A = 114,106,99,114
A[0]	114
A[2]	99
A[1]	106

B =
[[124 122 142 119 131 137 133 128 129 123 129 116 133 123 114]
 [127 117 143 126 131 123 137 130 125 126 134 128 141 122 129]
 [130 116 144 133 137 117 137 135 123 123 139 135 143 117 131]
 [130 111 139 136 135 112 132 138 123 123 143 138 142 112 137]
 [133 142 129 129 125 141 133 122 139 134 119 121 125 141 121]
 [132 134 111 130 110 132 125 122 144 145 120 127 124 140 142]
 [136 123 105 144 120 125 109 146 149 139 145 139 122 116 156]
 [138 122 114 146 126 127 112 148 149 133 146 135 123 111 145]
 [138 124 119 147 128 125 117 144 146 130 142 134 126 113 140]
 [122 117 136 117 126 134 128 130 129 125 133 117 131 120 123]
 [134 151 137 137 147 130 138 125 116 122 122 138 126 144 116]
 [122 116 137 117 127 135 128 132 129 125 135 118 132 119 122]
 [129 113 141 134 137 112 135 135 120 122 141 138 143 115 135]
 [123 115 136 119 129 133 127 136 131 126 140 121 132 116 128]
 [128 140 125 120 112 138 137 109 136 141 107 117 128 150 124]]
B[0,0]: 124
B[5,12]: 124
B[3,5]: 112
B[4,8]: 139
B[14,8]: 136
B[0,4]: 131
B[0,10]: 129
B[4,13]: 141
B[1]: [127, 117, 143, 126, 131, 123, 137, 130, 125, 126, 134, 128, 141, 122, 129]
B[10,7]: 125
B[9]: [122, 117, 136, 117, 126, 134, 128, 130, 129, 125, 133, 117, 131, 120, 123]
B[2,0]: 130
B[14,1]: 140
B[13,3]: 119
B[14]: [128, 140, 125, 120, 112, 138, 137, 109, 136, 141, 107, 117, 128, 150, 124]
B[1,4]: 131
B[12,11]: 138
B[7,8]: 149
B[13,4]: 129
B[7,11]: 135
B[3,14]: 137
B[8,6]: 117
B[9,14]: 123
B[7,14]: 145
B[11]: [122, 116, 137, 117, 127, 135, 128, 132, 129, 125, 135, 118, 132, 119, 122]
B[13,9]: 126
B[11,12]: 132
B[:, 10]: [129, 134, 139, 143, 119, 120, 145, 146, 142, 133, 122, 135, 141, 140, 107]
B[4,7]: 122
B[14,4]: 112
B[:, 2]: [142, 143, 144, 139, 129, 111, 105, 114, 119, 136, 137, 137, 141, 136, 125]
B[9,4]: 126
B[8,14]: 140
B[:, 4]: [131, 131, 137, 135, 125, 110, 120, 126, 128, 126, 147, 127, 137, 129, 112]
B[13,1]: 115
B[6,12]: 122
B[8,1]: 124
B[:, 8]: [129, 125, 123, 123, 139, 144, 149, 149, 146, 129, 116, 129, 120, 131, 136]
B[3,3]: 136
B[7,5]: 127

grid =
[[132 125 110 142]
 [120 127 127 135]
 [121 124 120 139]
 [131 114 114 143]
 [130 108 111 135]
 [131 104 108 137]
 [126 124 122 140]
 [129 107 112 135]
 [129 124 123 139]
 [128 109 113 134]
 [119 137 128 133]]
Indices start at 0.
(0, 0) => 132
(10, 1) => 137
(4, 3) => 135
(0, 1) => 125
(7, 0) => 129
(7, 2) => 112
(7, 1) => 107
(5, 0) => 131
(5, 2) => 108
(1, 1) => 127
(9, 3) => 134
(10, 0) => 119
(2, 3) => 139
(1, 0) => 120
(10, 2) => 128
(4, 1) => 108
(3, 2) => 114
(1, 3) => 135

a = [126 134 125 129 157 130 123 139 145 129 127 101]
a[0] = 126
a[1] = 134
a[8] = 145

W =
array([[126, 142, 140, 124, 141, 134, 144],
       [130, 121, 127, 105, 109, 136, 111],
       [151, 138, 122, 106, 147, 133, 153],
       [130, 127, 119, 123, 141, 126, 140],
       [119, 125, 126, 121, 130, 127, 127],
       [127, 128, 142, 126, 103, 141, 113]])
W[0, 0] = 126
W[5, 5] = 141
W[0, 5] = 134
W[4, 3] = 121
W[3, 3] = 123
W[2, 6] = 153
W[5, 1] = 128
W[2, 5] = 133
W[4, 6] = 127
W[3, 4] = 141
W[1, 4] = 109
W[2, 0] = 151
W[2, 1] = 138
W[1, 2] = 127
W[4, 0] = 119
W[4, 2] = 126
W[:, 3] = [124, 105, 106, 123, 121, 126]
W[4] = [119, 125, 126, 121, 130, 127, 127]
W[5, 6] = 113
W[0] = [126, 142, 140, 124, 141, 134, 144]
W[1, 5] = 136
W[2] = [151, 138, 122, 106, 147, 133, 153]

arr =
[[118 136 111 138 130]
 [137 124 128 119 113]
 [112 132 124 138 128]
 [135 149 125 145 123]
 [122 145 135 121 123]
 [107 130 124 129 141]
 [124 136 120 147 118]
 [121 138 142 137 120]
 [113 115 128 135 135]
 [135 119 102 111 135]]
arr[0,0] => 118
arr[-10,3] => 138
arr[0,-4] => 136
arr[-10] => [118, 136, 111, 138, 130]
arr[1] => [137, 124, 128, 119, 113]
arr[-10,-3] => 111
arr[-10,-1] => 130
arr[-5,-3] => 124
arr[-2] => [113, 115, 128, 135, 135]
arr[-4,0] => 124
arr[-1,-3] => 102
arr[6,-2] => 147
arr[5,-4] => 130
arr[-8,-1] => 128
arr[-9,0] => 137
arr[:, 4] => [130, 113, 128, 123, 123, 141, 118, 120, 135, 135]
arr[-8] => [112, 132, 124, 138, 128]
arr[-5,-2] => 129

x = [128 145 126 131 111 141 129 103]
x[-8]	128
x[-6]	126
x[-1]	103
x[3]	131

M =
[[124 126 127 128 128 127 128 127 127 130]
 [129 128 127 131 128 127 129 128 129 126]
 [118 121 126 127 128 126 131 127 128 134]
 [128 121 121 128 126 129 127 136 119 131]
 [121 118 128 129 126 126 130 127 125 132]
 [141 127 128 129 124 124 121 132 133 128]
 [129 118 120 133 129 127 127 133 117 128]
 [136 126 127 128 126 126 122 130 131 127]
 [120 122 129 130 138 129 123 119 123 131]
 [131 120 112 129 122 132 112 147 105 141]
 [128 129 127 127 128 129 128 128 128 127]
 [121 117 121 128 128 127 130 132 122 134]]
M[-12, -10] => 124
M[7] => [136, 126, 127, 128, 126, 126, 122, 130, 131, 127]
M[9, 1] => 120
M[-6, 6] => 127
M[-7, -3] => 132
M[-7, -1] => 128
M[0, -7] => 128
M[:, 3] => [128, 131, 127, 128, 129, 129, 133, 128, 130, 129, 127, 128]
M[:, 5] => [127, 127, 126, 129, 126, 124, 127, 126, 129, 132, 129, 127]
M[5, -5] => 124
M[-8, -3] => 127
M[11, 6] => 130
M[-7, -6] => 124
M[-12, 4] => 128
M[-7, 2] => 128
M[6, -9] => 118
M[4, 2] => 128
M[-10, -3] => 127
M[-1, 8] => 122
M[:, 4] => [128, 128, 128, 126, 126, 124, 129, 126, 138, 122, 128, 128]
M[1, 2] => 127
M[-2, 4] => 128
M[-5, -2] => 131
M[7, 7] => 130
M[-10, -5] => 126
M[11, -1] => 134
M[7, 1] => 126
M[3, 3] => 128
M[:, 7] => [127, 128, 127, 136, 127, 132, 133, 130, 119, 147, 128, 132]
M[6, 3] => 133
M[3, -4] => 127
M[6, -1] => 128
M[-11] => [129, 128, 127, 131, 128, 127, 129, 128, 129, 126]
M[-4, -10] => 120
M[7, 3] => 128
M[-9] => [128, 121, 121, 128, 126, 129, 127, 136, 119, 131]

X =
array([[139, 125, 126, 128, 142],
       [152, 153, 149, 134, 147]])
X[0,0] = 139
X[1,2] = 149
X[0,1] = 125
X[1,3] = 134
X[0,4] = 142
X[:, 1] = [125, 153]

data = [123 116 131 139 143 139 132 155 140 138 150 130 124 138 152 137]
data[0] -> 123
data[-13] -> 139
data[15] -> 137
data[-6] -> 150
data[4] -> 143
data[2] -> 131
